Below is a small trained network, with its code and all its weights. Each question gives an input and a target symbol and asks what happens when units are switched off, that is, made to give their printed mean instead of their output.

import numpy as np


def w(rows, s, z=0):
    codes = np.array(rows[::2]) - 128.0
    scale = np.full(codes.shape[1], s)
    scale[-1] = z or s
    return codes * scale


def softmax(a):
    e = np.exp(a - a.max(-1, keepdims=True))
    return e / e.sum(-1, keepdims=True)


def log_softmax(a):
    a = a - a.max(-1, keepdims=True)
    return a - np.log(np.exp(a).sum(-1, keepdims=True))


def net(x, mask):
    ids = ['αβγδεηθλξπστφψω'.index(c) for c in x.split()]
    T = len(ids)
    res = E[ids] + P[:T]
    u = 0
    for l in range(3):
        r = res
        for j in range(2):
            rows = slice(4 * j, 4 * j + 4)
            q, k, v = (r @ M[l][rows].T for M in (Q, K, V))
            z = softmax(np.where(np.tri(T) > 0, q @ k.T / 4**0.5, -1e9)) @ v
            o = O[l][rows]
            res = res + np.where(mask[u + j], z, o[:, -1]) @ o[:, :-1]
        u += 2
    return log_softmax(res[-1] @ U[:, :-1].T + U[:, -1])


Q, K, V, O = {}, {}, {}, {}
E = w([
[71,131,132],'α',
[108,144,126],'β',
[101,128,127],'γ',
[84,99,149],'δ',
[119,159,119],'ε',
[134,171,108],'η',
[165,203,225],'θ',
[110,132,139],'λ',
[114,141,125],'ξ',
[109,115,143],'π',
[120,180,104],'σ',
[84,103,164],'τ',
[96,103,158],'φ',
[100,7,224],'ψ',
[158,118,191],'ω',
],0.015)
P = w([
[198,206,189],'0',
[136,146,149],'1',
[4,226,138],'2',
[238,76,78],'3',
[202,145,156],'4',
[48,202,145],'5',
[254,90,62],'6',
[206,137,190],'7',
[57,179,168],'8',
[238,113,56],'9',
],0.01)
Q[0] = w([
[144,124,90],'L0H1',
[106,162,107],'L0H1',
[75,167,199],'L0H1',
[170,113,127],'L0H1',
[2,204,159],'L0H2',
[50,124,68],'L0H2',
[39,191,126],'L0H2',
[71,155,97],'L0H2',
],0.0092)
K[0] = w([
[178,128,76],'L0H1',
[61,78,197],'L0H1',
[89,147,103],'L0H1',
[148,59,142],'L0H1',
[188,182,3],'L0H2',
[183,156,78],'L0H2',
[172,215,112],'L0H2',
[140,203,20],'L0H2',
],0.0078)
V[0] = w([
[251,24,182],'L0H1',
[15,146,175],'L0H1',
[37,255,58],'L0H1',
[190,110,40],'L0H1',
[74,243,69],'L0H2',
[128,140,94],'L0H2',
[184,145,92],'L0H2',
[134,202,116],'L0H2',
],0.0057)
O[0] = w([
[234,175,133,72],'L0H1',
[7,88,41,203],'L0H1',
[58,100,185,192],'L0H1',
[251,30,41,6],'L0H1',
[11,171,169,136],'L0H2',
[3,145,44,88],'L0H2',
[69,197,180,89],'L0H2',
[31,197,174,171],'L0H2',
],0.0036,0.0022)
Q[1] = w([
[96,178,104],'L1H1',
[2,174,169],'L1H1',
[242,62,87],'L1H1',
[136,127,140],'L1H1',
[62,42,29],'L1H2',
[214,201,192],'L1H2',
[159,199,234],'L1H2',
[127,152,220],'L1H2',
],0.008)
K[1] = w([
[89,102,89],'L1H1',
[48,163,107],'L1H1',
[201,123,130],'L1H1',
[140,164,144],'L1H1',
[70,83,129],'L1H2',
[169,94,132],'L1H2',
[248,109,97],'L1H2',
[190,108,66],'L1H2',
],0.012)
V[1] = w([
[76,119,175],'L1H1',
[56,90,95],'L1H1',
[168,141,110],'L1H1',
[60,62,122],'L1H1',
[2,131,194],'L1H2',
[102,208,102],'L1H2',
[120,146,59],'L1H2',
[41,182,206],'L1H2',
],0.0077)
O[1] = w([
[101,45,200,202],'L1H1',
[86,140,205,132],'L1H1',
[135,89,54,90],'L1H1',
[92,115,154,135],'L1H1',
[249,171,136,223],'L1H2',
[156,183,104,167],'L1H2',
[43,144,113,86],'L1H2',
[165,194,253,254],'L1H2',
],0.0046,0.0052)
Q[2] = w([
[160,123,83],'L2H1',
[147,158,154],'L2H1',
[155,181,72],'L2H1',
[220,205,133],'L2H1',
[137,63,94],'L2H2',
[126,84,109],'L2H2',
[91,245,121],'L2H2',
[164,135,113],'L2H2',
],0.011)
K[2] = w([
[27,161,10],'L2H1',
[91,62,210],'L2H1',
[162,2,137],'L2H1',
[49,69,49],'L2H1',
[176,198,86],'L2H2',
[176,53,154],'L2H2',
[157,195,148],'L2H2',
[155,169,134],'L2H2',
],0.0076)
V[2] = w([
[88,145,41],'L2H1',
[117,73,153],'L2H1',
[110,3,151],'L2H1',
[173,52,196],'L2H1',
[63,128,234],'L2H2',
[1,116,47],'L2H2',
[179,90,130],'L2H2',
[130,119,187],'L2H2',
],0.007)
O[2] = w([
[193,237,119,40],'L2H1',
[134,75,115,114],'L2H1',
[118,39,226,60],'L2H1',
[153,33,192,154],'L2H1',
[118,194,86,254],'L2H2',
[167,254,143,34],'L2H2',
[106,119,54,102],'L2H2',
[23,134,72,190],'L2H2',
],0.0054,0.0087)
U = w([
[35,162,178,141],'α',
[56,139,179,91],'β',
[54,114,101,163],'γ',
[133,88,210,43],'δ',
[150,162,129,22],'ε',
[126,141,104,63],'η',
[142,112,168,52],'θ',
[126,122,123,145],'λ',
[164,153,117,206],'ξ',
[181,137,214,60],'π',
[203,244,9,146],'σ',
[190,120,204,141],'τ',
[191,127,180,138],'φ',
[213,30,223,59],'ψ',
[118,15,2,253],'ω',
],0.0075,0.0048)

Each question gives the input, a string of symbols that net reads in full, and the target symbol t.
The units are the heads (4 rows each of Q, K, V and O). Each row of codes is followed by its name. A weight is (code - 128) times the scale printed after its matrix; where a second scale follows, it is the last column's (O and U).
mask holds one flag per head, layer by layer. A switched-off head (its flag False) gives its mean, the last column of its rows in O, instead of its output. The means were averaged over made-up inputs and are rounded, as every weight is.
A unit's drop is (log p(t) with every unit on - log p(t) with that unit switched off) / (log p(t) with every unit on - log p(t) with every unit switched off).
The circuit of an input: a set's keep is (log p(t) with only the set's units on - log p(t) with every unit switched off) / (log p(t) with every unit on - log p(t) with every unit switched off). Starting from all 6 units, units are removed one at a time, each time the one whose removal leaves the highest keep (on an exact tie, the one counted first), for as long as the keep stays at least 0.8.
circuit, biggest first: the units of the circuit, biggest drop first
most important unit: the unit with the biggest drop
heads that matter: for each layer, one digit per head in row order, 1 if its drop is at least 0.15 and else 0, layers parted by /
drop of u: that unit's drop, to one decimal
input ξ β ψ ψ φ, target ω: circuit, biggest first -> [L1H2 L0H2 L2H2]
input ψ ε σ λ, target σ: heads that matter -> 11 / 01 / 10
input σ ψ γ τ, target ψ: most important unit -> L1H2
input λ β ε ξ σ σ ψ σ ψ β, target ψ: heads that matter -> 01 / 01 / 10
input η β σ β, target σ: heads that matter -> 00 / 01 / 10
input β ε δ ψ σ ξ η, target σ: circuit, biggest first -> [L0H2 L1H1 L0H1]
input τ σ σ τ θ ψ ξ, target ψ: circuit, biggest first -> [L2H1 L1H2 L0H2]
input ξ γ ξ ψ ω γ ψ φ, target ω: heads that matter -> 01 / 01 / 00
input δ λ σ ξ σ φ ω, target ω: circuit, biggest first -> [L1H2 L0H1]
input σ σ α α ω λ ε φ ψ τ, target ψ: circuit, biggest first -> [L2H1 L1H2 L0H2 L0H1]
input π η σ ξ, target σ: circuit, biggest first -> [L2H1 L1H2 L1H1]
input σ σ θ σ, target σ: heads that matter -> 00 / 01 / 10
input σ δ η φ ψ, target ω: circuit, biggest first -> [L0H2 L1H2 L2H2]
input θ ξ β σ ψ ξ φ, target ψ: heads that matter -> 11 / 11 / 10
input ψ ω δ σ η ε ψ τ, target ω: circuit, biggest first -> [L1H2 L0H2 L0H1]
input σ σ σ δ, target σ: circuit, biggest first -> [L2H1 L1H2 L0H2]
input σ ψ ψ β β, target ω: circuit, biggest first -> [L1H2 L0H2 L2H2]
input σ σ α σ, target σ: circuit, biggest first -> [L1H2 L2H1]
input β ψ δ δ, target ψ: circuit, biggest first -> [L1H2 L2H1 L0H2 L0H1]
input ω τ ψ σ, target ψ: heads that matter -> 01 / 01 / 11
input τ π π λ ξ β ψ π β ω, target ω: circuit, biggest first -> [L1H2 L0H2 L0H1]
input α ω ω τ λ ψ ψ ξ, target ω: circuit, biggest first -> [L1H2 L0H2 L0H1]
input τ φ α σ ξ σ γ, target σ: most important unit -> L1H2
input ε β γ ψ σ, target ω: most important unit -> L1H2
input ω σ δ λ, target σ: heads that matter -> 11 / 11 / 10
input θ α δ ψ δ π δ θ, target ω: drop of L1H2 -> 1.0
input σ γ ξ π ψ ω η ε, target ω: drop of L1H2 -> 0.9
input ψ ψ ξ ξ β, target ω: drop of L2H1 -> 0.0
